[100 = 0]

| 104 |  94 | 106 | 105 |  97 |  95 |  98 |  92 |  96 | 107 |  92 | 105 |  89 |  97 |  63 | 110 | 102 | 107 |  97 |  99 | 100 | 101 |  90 |  96 |  80 | 103 | 101 |  97 |  94 | 109 | 102 |  80 |  78 |  97 |  89 |  88 |  92 | 103 | 122 | : (69) > K
|  95 |  87 |  98 | 117 |  94 | 122 |  93 |  99 | 103 |  97 | 107 | 106 |  93 |  90 | 101 | 104 |  96 | 101 |  85 |  93 | 107 | 102 |  97 |  91 |  78 |  98 |  98 | 105 |  86 |  94 | 100 |  86 | 113 |  99 | 104 |  85 |  89 |  87 |  86 | : (75) > Z
|  94 |  94 |  96 | 112 |  96 | 126 | 101 |  99 | 100 |  99 | 103 | 103 |  91 |  93 |  80 | 103 |  95 | 109 |  90 |  93 | 102 | 103 |  96 |  88 |  77 | 105 |  99 | 112 |  84 |  97 | 100 |  87 | 110 |  97 | 102 |  83 |  94 |  98 |  92 | : (66) > W
|  89 |  99 |  94 | 117 |  99 | 126 |  96 | 102 |  98 |  96 |  98 | 102 |  70 |  93 |  54 | 108 | 100 | 106 |  77 |  91 | 103 | 105 |  98 | 100 |  92 | 100 |  96 | 107 |  79 |  92 | 103 |  92 | 128 | 101 | 107 |  73 |  93 |  99 | 115 | : (66) > N
|  85 |  91 | 115 | 114 |  92 | 133 |  93 |  99 | 105 |  80 | 100 | 105 | 108 |  94 |  57 | 109 |  97 |  89 |  85 |  91 | 109 |  96 |  95 |  89 |  54 |  98 | 108 | 105 |  85 | 109 | 107 |  58 | 108 | 103 |  97 |  92 |  73 |  89 | 101 | : (75) > Z
| 106 | 103 | 119 | 102 |  96 |  92 |  91 |  95 | 100 |  89 |  90 | 106 | 107 |  99 |  40 | 107 | 107 | 106 |  94 | 100 | 107 | 102 |  95 | 100 |  71 | 102 | 107 |  94 | 105 | 110 | 105 |  79 |  73 |  99 |  86 |  90 |  84 | 104 | 133 | : (69) > Y
| 112 |  99 | 115 | 102 |  98 |  82 |  91 | 100 | 102 |  98 | 101 | 105 | 102 | 110 |  97 | 107 | 104 | 112 | 102 | 101 |  97 |  95 |  97 | 102 |  93 |  97 |  99 |  95 | 108 | 109 | 100 |  92 |  76 |  93 |  79 |  96 |  84 | 105 | 119 | : (69) > K
| 102 |  97 |  88 | 115 |  98 | 131 | 108 |  99 |  98 | 100 |  91 | 104 |  74 |  94 |  32 | 110 | 107 |  98 |  80 |  96 | 102 |  95 |  87 |  91 |  81 | 100 |  97 | 105 |  86 | 102 | 107 |  83 | 104 | 101 | 102 |  75 |  94 |  99 | 131 | : (66) > W
| 106 | 103 | 118 |  97 |  98 |  85 |  89 |  97 | 100 |  90 |  93 | 105 | 110 | 102 |  68 | 106 | 107 | 107 |  97 | 106 | 104 | 105 |  98 | 100 |  89 | 104 | 106 |  96 | 110 | 106 | 105 |  93 |  80 |  97 |  86 |  96 |  88 | 104 | 127 | : (69) > Y
|  97 |  96 |  82 | 103 | 101 | 116 | 111 | 103 | 100 | 112 | 104 |  97 |  77 | 100 | 109 |  99 |  90 |  97 |  94 |  97 |  91 |  94 |  97 |  94 | 117 |  95 |  93 | 107 |  89 |  93 |  99 | 111 | 118 | 101 | 109 |  94 | 114 | 104 |  86 | : (67) > B
| 106 | 107 |  87 |  98 | 100 |  64 |  66 |  94 |  92 |  96 | 109 | 111 | 147 |  95 | 135 |  96 | 123 | 137 | 101 | 127 | 124 |  99 | 115 |  77 |  67 |  96 | 111 |  88 | 111 |  77 |  79 | 146 | 131 |  94 |  98 |  91 | 122 | 103 |  57 | : (75) > U
|  91 |  95 | 116 | 107 |  93 | 118 |  88 |  99 | 101 |  82 | 100 | 105 | 119 |  95 |  53 | 105 |  98 |  94 |  86 |  96 | 112 | 100 |  96 |  92 |  53 | 104 | 114 | 103 |  90 | 100 | 106 |  72 | 113 | 103 |  92 |  90 |  79 |  96 | 111 | : (75) > Z
| 107 |  97 | 116 | 107 |  97 | 102 | 106 |  96 |  99 | 100 |  89 | 107 |  87 | 101 |  46 | 113 | 100 |  96 |  98 |  95 |  96 |  98 |  95 | 102 |  82 | 103 | 103 |  99 |  99 | 117 | 107 |  78 |  64 |  96 |  99 |  93 |  84 | 103 | 138 | : (69) > K
|  99 |  98 |  86 | 108 | 102 | 108 | 113 | 103 |  97 | 113 |  99 |  94 |  70 |  95 |  83 | 100 | 108 |  97 |  95 |  94 |  96 |  98 |  97 |  98 | 115 |  98 |  94 | 108 |  82 |  97 | 101 | 105 | 115 | 102 | 110 |  96 | 106 | 101 | 110 | : (67) > C
|  94 |  99 | 113 | 103 |  94 | 101 |  93 |  94 | 103 |  85 |  87 | 108 | 128 |  98 |  34 | 103 | 103 |  93 |  95 | 102 | 117 |  98 |  88 |  83 |  40 | 102 | 110 |  98 |  98 | 110 | 106 |  80 |  96 | 101 |  92 |  87 |  92 |  96 | 110 | : (75) > U
|  92 | 102 |  99 | 109 | 100 | 128 | 100 | 102 | 100 |  93 | 101 |  99 |  89 |  97 |  73 | 101 |  97 |  96 |  87 |  94 | 102 | 103 | 104 |  99 |  95 | 100 | 103 | 106 |  84 |  98 | 102 |  92 | 125 | 108 | 107 |  90 |  99 |  99 | 101 | : (66) > N
